Here is a tiny trained network, its code and every weight. The questions are about switching its units off for an input and a class, where a switched-off unit gives its printed mean instead of its output.

import numpy as np


def w(rows, s, z=0):
    codes = np.array(rows[::2]) - 128.0
    scale = np.full(codes.shape[1], s)
    scale[-1] = z or s
    return codes * scale


def norm(h):
    return h / np.sqrt((h * h).mean(-1, keepdims=True) + 1e-5)


def f(y):
    return np.maximum(y, 0)


def log_softmax(a):
    a = a - a.max(-1, keepdims=True)
    return a - np.log(np.exp(a).sum(-1, keepdims=True))


def net(x, mask):
    res = np.array(x, float).reshape(1, 7) / 4 @ E
    u = 0
    for l in range(2):
        y = f(norm(res) @ A[l][:, :-1].T + A[l][:, -1])
        res = res + np.where(mask[u : u + 9], y, B[l][:, -1]) @ B[l][:, :-1]
        u += 9
    return log_softmax(norm(res)[-1] @ U[:, :-1].T + U[:, -1])


A, B = {}, {}
E = w([
[134,121,166,170,119,121,189],'x0',
[167,159,28,156,63,140,185],'x1',
[100,255,151,32,120,151,187],'x2',
[129,128,131,127,126,127,129],'x3',
[121,126,124,127,131,127,129],'x4',
[154,113,152,120,115,254,121],'x5',
[170,150,140,137,137,120,121],'x6',
],0.0072)
A[0] = w([
[170,144,41,129,98,127,187,65],'L0N1',
[81,101,77,64,148,159,67,95],'L0N2',
[119,177,146,46,145,109,185,16],'L0N3',
[160,151,150,70,99,133,176,4],'L0N4',
[130,29,107,175,135,104,116,169],'L0N5',
[2,79,77,111,81,151,157,73],'L0N6',
[90,121,187,194,122,114,187,60],'L0N7',
[48,97,159,92,178,136,120,143],'L0N8',
[137,122,189,186,131,155,232,122],'L0N9',
],0.0089,0.0029)
B[0] = w([
[156,104,174,75,22,140,135,213],'L0N1',
[177,146,88,125,166,100,92,194],'L0N2',
[63,154,116,217,155,144,52,221],'L0N3',
[37,172,104,164,134,181,52,173],'L0N4',
[96,245,145,160,137,164,143,255],'L0N5',
[181,162,188,136,119,124,103,174],'L0N6',
[215,141,75,60,174,125,37,178],'L0N7',
[163,142,123,119,2,139,167,217],'L0N8',
[157,143,39,68,166,94,48,201],'L0N9',
],0.0074,0.0056)
A[1] = w([
[116,166,113,116,100,112,30,99],'L1N1',
[77,196,178,165,84,149,123,105],'L1N2',
[85,92,231,92,157,110,76,111],'L1N3',
[184,123,191,74,87,101,124,46],'L1N4',
[165,148,108,113,129,254,114,139],'L1N5',
[64,134,83,134,119,9,168,140],'L1N6',
[156,118,141,118,172,87,171,81],'L1N7',
[111,83,220,72,173,115,91,94],'L1N8',
[126,16,85,220,128,125,106,253],'L1N9',
],0.0099,0.0029)
B[1] = w([
[186,64,84,215,129,90,108,254],'L1N1',
[139,98,158,235,127,132,130,208],'L1N2',
[149,182,43,103,32,183,230,165],'L1N3',
[157,151,164,212,115,43,132,149],'L1N4',
[116,70,195,104,208,40,165,233],'L1N5',
[92,45,246,2,217,165,165,185],'L1N6',
[167,122,124,76,176,133,127,131],'L1N7',
[152,105,59,86,70,184,165,151],'L1N8',
[13,209,120,77,111,202,105,164],'L1N9',
],0.0073,0.0098)
U = w([
[20,224,133,176,125,196,78,140],'0',
[146,134,97,101,5,161,168,117],'1',
[146,112,151,159,134,108,102,215],'2',
[96,74,178,57,180,152,139,151],'3',
[163,127,146,178,128,99,104,122],'4',
[146,110,134,178,130,105,107,113],'5',
[167,123,58,107,160,115,56,2],'6',
],0.011,0.004)

Each question gives the input, the list of numbers given to net, and the class t.
The units are the neurons (one row each of A and B). Each row of codes is followed by its name. A weight is (code - 128) times the scale printed after its matrix; where a second scale follows, it is the last column's (A, B and U).
mask holds one flag per neuron, layer by layer. A switched-off neuron (its flag False) gives its mean, the last column of its row in B, instead of its output. The means were averaged over made-up inputs and are rounded, as every weight is.
A unit's drop is (log p(t) with every unit on - log p(t) with that unit switched off) / (log p(t) with every unit on - log p(t) with every unit switched off).
The circuit of an input: a set's keep is (log p(t) with only the set's units on - log p(t) with every unit switched off) / (log p(t) with every unit on - log p(t) with every unit switched off). Starting from the 12 units with the biggest drops (on a tie, the unit counted first), units are removed one at a time, each time the one whose removal leaves the highest keep (on an exact tie, the one counted first), for as long as the keep stays at least 0.8.
circuit, biggest first: the units of the circuit, biggest drop first
top k neurons: the k neurons with the biggest drops, biggest first
top k neurons in layer l: the k neurons of layer l with the biggest drops, biggest first
input [1,-3,2,-1,-5,-7,-7], class 3: top 2 neurons	(L1N6; L0N1)
input [-5,7,-8,-4,5,-8,4], class 0: top 2 neurons in layer 1	(L1N9; L1N5)
input [2,-5,1,-7,0,7,-8], class 4: circuit, biggest first	(L1N6; L1N9)
input [-8,-4,3,6,8,2,-6], class 2: top neuron	(L0N8)
input [6,4,7,-8,7,3,5], class 5: top 3 neurons in layer 0	(L0N5; L0N9; L0N1)
input [7,-7,8,7,-3,3,0], class 0: circuit, biggest first	(L0N3; L1N6)
input [-3,-7,-5,6,-7,4,-3], class 1: circuit, biggest first	(L1N3; L1N8)
input [-7,-7,-4,-5,6,-8,7], class 3: circuit, biggest first	(L1N6; L0N3; L0N7)
input [-4,4,-6,1,3,3,2], class 0: top 2 neurons	(L1N9; L0N7)
input [7,8,-5,0,1,-7,3], class 1: circuit, biggest first	(L0N1; L1N5; L1N9)
input [-1,-3,4,7,-3,1,-2], class 5: top 2 neurons in layer 0	(L0N5; L0N8)
input [-8,2,7,-8,-8,2,-6], class 2: top 2 neurons	(L0N5; L1N1)
input [-5,8,-5,-7,4,-4,0], class 1: top 2 neurons	(L0N1; L0N3)
input [-5,-6,-1,1,4,-2,-2], class 1: circuit, biggest first	(L1N3)
input [-7,5,4,2,-2,6,7], class 4: top 2 neurons in layer 1	(L1N6; L1N5)
input [7,-1,2,5,-6,-4,-5], class 6: top 2 neurons in layer 0	(L0N7; L0N9)
input [-2,-8,-3,-5,-3,0,7], class 1: top 2 neurons	(L1N3; L1N8)
input [3,3,-6,6,5,-3,5], class 0: top 3 neurons in layer 1	(L1N9; L1N5; L1N1)
input [-6,-7,-5,-4,7,-2,3], class 1: top 2 neurons	(L1N3; L0N3)
input [-6,-8,6,-5,4,-3,3], class 1: top 3 neurons	(L1N3; L0N5; L1N8)
